-27.7	18.2	20.3	-17.3	-27.5	-25.3	9.7	-12.9
-8.7	1.4	9.5	-6.3	-34.6	-27.9	-8.3	-20.7
3.0	-21.6	2.1	47.5	25.7	-16.9	-10.9	1.8
7.4	20.5	31.8	1.9	-29.8	11.1	14.2	-11.6
31.2	-8.2	-21.0	-0.4	32.3	13.3	-9.2	9.6
-45.1	22.7	31.5	0.2	0.8	-25.5	25.8	2.3
-27.8	4.8	26.0	-8.9	20.8	-16.0	26.0	1.8
15.0	24.9	-27.2	48.3	4.4	-33.0	8.4	45.8
4.5	33.8	14.2	-4.9	23.3	17.5	-0.6	30.1
9.0	-1.8	13.4	57.4	-17.2	-1.4	29.6	48.6
9.8	22.9	17.3	9.6	-26.7	21.2	-13.9	-1.7
-7.2	36.2	26.4	-5.1	22.0	4.5	2.4	25.3
=>
15.0	24.9	-27.2	48.3	4.4	-33.0	8.4	45.8
31.2	-8.2	-21.0	-0.4	32.3	13.3	-9.2	9.6
3.0	-21.6	2.1	47.5	25.7	-16.9	-10.9	1.8
-8.7	1.4	9.5	-6.3	-34.6	-27.9	-8.3	-20.7
9.0	-1.8	13.4	57.4	-17.2	-1.4	29.6	48.6
4.5	33.8	14.2	-4.9	23.3	17.5	-0.6	30.1
9.8	22.9	17.3	9.6	-26.7	21.2	-13.9	-1.7
-27.7	18.2	20.3	-17.3	-27.5	-25.3	9.7	-12.9
-27.8	4.8	26.0	-8.9	20.8	-16.0	26.0	1.8
-7.2	36.2	26.4	-5.1	22.0	4.5	2.4	25.3
-45.1	22.7	31.5	0.2	0.8	-25.5	25.8	2.3
7.4	20.5	31.8	1.9	-29.8	11.1	14.2	-11.6

18.9	5.7	28.7	-34.3
-53.2	28.5	42.6	-28.2
24.8	-16.2	18.2	-16.2
-13.0	-4.4	14.2	-17.1
52.2	-33.0	-62.0	21.1
-37.3	18.2	9.5	-22.6
0.1	40.7	11.4	20.8
-35.5	59.5	-14.9	32.2
-36.9	59.0	-38.5	23.4
=>
52.2	-33.0	-62.0	21.1
-36.9	59.0	-38.5	23.4
-35.5	59.5	-14.9	32.2
-37.3	18.2	9.5	-22.6
0.1	40.7	11.4	20.8
-13.0	-4.4	14.2	-17.1
24.8	-16.2	18.2	-16.2
18.9	5.7	28.7	-34.3
-53.2	28.5	42.6	-28.2

-37.7	32.2	57.0	2.7	-44.8	-14.1	-6.9	-8.5	18.3	-46.4	6.3
44.1	60.4	30.3	13.9	18.3	-57.2	34.2	46.0	22.5	32.7	-51.3
=>
44.1	60.4	30.3	13.9	18.3	-57.2	34.2	46.0	22.5	32.7	-51.3
-37.7	32.2	57.0	2.7	-44.8	-14.1	-6.9	-8.5	18.3	-46.4	6.3

-29.7	-41.9	-5.1	13.8
-63.0	-45.7	-6.9	32.4
0.3	8.2	18.2	-11.9
-35.7	-36.6	-15.0	29.2
=>
-35.7	-36.6	-15.0	29.2
-63.0	-45.7	-6.9	32.4
-29.7	-41.9	-5.1	13.8
0.3	8.2	18.2	-11.9

55.8	23.0	-3.4	-49.9	27.8	37.6	-16.9	69.0	8.3	0.6	-20.3
-28.8	13.0	-8.6	2.3	28.0	10.0	-14.8	-63.9	34.6	-10.2	16.5
=>
-28.8	13.0	-8.6	2.3	28.0	10.0	-14.8	-63.9	34.6	-10.2	16.5
55.8	23.0	-3.4	-49.9	27.8	37.6	-16.9	69.0	8.3	0.6	-20.3

39.2	26.4	19.3	-19.9	-20.4	-15.2	-26.0	-22.7	-7.0	-48.9	-44.7	43.3
-11.2	-26.5	-26.7	23.3	25.1	21.6	23.6	18.8	15.5	10.7	15.2	-13.1
-26.9	32.0	29.1	-16.9	-18.5	-26.1	-18.1	-18.6	-25.8	25.6	29.6	-24.4
-18.9	23.7	22.2	-18.9	-22.4	-16.4	-19.0	-20.5	-24.4	15.1	19.0	-20.7
39.8	-23.4	-17.7	12.6	7.7	7.2	13.7	18.7	19.9	-57.8	-51.5	51.6
-16.6	-26.1	-24.1	26.2	19.1	21.7	20.4	20.1	14.1	24.7	31.0	-16.6
45.3	19.4	18.7	-16.1	-20.2	-19.6	-17.1	-14.5	-2.2	-45.5	-43.2	47.3
=>
-11.2	-26.5	-26.7	23.3	25.1	21.6	23.6	18.8	15.5	10.7	15.2	-13.1
-16.6	-26.1	-24.1	26.2	19.1	21.7	20.4	20.1	14.1	24.7	31.0	-16.6
39.8	-23.4	-17.7	12.6	7.7	7.2	13.7	18.7	19.9	-57.8	-51.5	51.6
45.3	19.4	18.7	-16.1	-20.2	-19.6	-17.1	-14.5	-2.2	-45.5	-43.2	47.3
39.2	26.4	19.3	-19.9	-20.4	-15.2	-26.0	-22.7	-7.0	-48.9	-44.7	43.3
-18.9	23.7	22.2	-18.9	-22.4	-16.4	-19.0	-20.5	-24.4	15.1	19.0	-20.7
-26.9	32.0	29.1	-16.9	-18.5	-26.1	-18.1	-18.6	-25.8	25.6	29.6	-24.4

-59.4	-2.1	-9.5	-6.8	-26.3	36.3	-28.3
29.0	-58.5	-20.4	-36.9	-2.6	-13.5	18.9
27.7	-42.0	-32.6	-45.2	4.6	-2.4	27.9
-59.4	-16.7	-9.7	17.5	-25.6	37.9	-17.5
29.5	-7.3	45.5	-1.2	-7.5	-50.0	-30.6
-58.2	-17.7	-9.8	19.5	-25.6	37.8	-16.3
-50.0	-23.3	-5.1	44.7	-18.6	33.6	-3.2
34.9	-45.3	29.1	-3.6	-10.5	-46.0	-12.5
-58.3	0.0	-8.6	-10.0	-26.4	35.8	-29.8
=>
27.7	-42.0	-32.6	-45.2	4.6	-2.4	27.9
29.0	-58.5	-20.4	-36.9	-2.6	-13.5	18.9
-58.2	-17.7	-9.8	19.5	-25.6	37.8	-16.3
-59.4	-16.7	-9.7	17.5	-25.6	37.9	-17.5
-59.4	-2.1	-9.5	-6.8	-26.3	36.3	-28.3
-58.3	0.0	-8.6	-10.0	-26.4	35.8	-29.8
-50.0	-23.3	-5.1	44.7	-18.6	33.6	-3.2
34.9	-45.3	29.1	-3.6	-10.5	-46.0	-12.5
29.5	-7.3	45.5	-1.2	-7.5	-50.0	-30.6
---
4.5	7.9	16.6	12.9
-37.3	-9.0	-45.9	-61.1
-11.0	-6.4	-24.5	-17.7
=>
4.5	7.9
-37.3	-9.0

67.2	54.2	-44.6
64.3	56.2	-50.6
59.1	48.2	-41.5
64.3	50.2	-43.9
61.1	49.7	-50.7
=>
67.2	54.2
64.3	56.2

-47.1	31.0	21.6	42.1	7.6
-42.4	34.5	27.8	38.6	11.7
-42.2	46.6	40.4	39.6	22.7
-58.4	54.5	50.1	47.6	25.7
=>
-47.1	31.0
-42.4	34.5

17.5	-26.0	20.2	-14.5	-0.5
-35.2	39.1	-42.7	26.9	-20.6
63.6	-59.5	66.2	-47.0	45.9
15.1	-15.2	29.7	-28.0	12.3
=>
17.5	-26.0
-35.2	39.1

-36.5	7.4	52.1
39.5	62.4	52.1
63.0	7.4	68.7
=>
-36.5	7.4
39.5	62.4

15.3	9.8	8.8
4.7	18.9	7.2
33.0	-69.6	-13.9
31.5	-68.7	-14.3
-40.3	52.6	1.6
=>
15.3	9.8
4.7	18.9
---
41.9	-36.1
-17.1	-53.0
54.9	-7.1
-43.1	-34.6
=>
41.9	-53.0

30.0	3.6	26.6	17.3
75.6	24.9	60.0	22.5
15.9	-14.6	26.5	24.6
58.3	49.6	59.1	12.3
=>
30.0	24.9	26.5	12.3

61.7	15.8	-8.8
69.2	-13.0	-13.0
-74.1	23.4	33.8
=>
61.7	-13.0	33.8

6.5	-57.7	-21.3	14.1	-2.0
-19.1	21.7	46.9	23.4	7.7
=>
6.5	21.7

-4.0	20.0	-55.3	29.2	7.4
1.1	-10.8	26.8	-12.5	-9.7
=>
-4.0	-10.8

51.2	20.5
62.2	28.3
7.2	-20.7
5.2	39.0
25.8	65.3
=>
51.2	28.3

-7.9	13.1	-8.8	-8.4
17.6	-8.8	36.4	9.5
1.0	8.5	54.1	-8.9
-7.2	-30.3	-6.1	-4.6
=>
-7.9	-8.8	54.1	-4.6
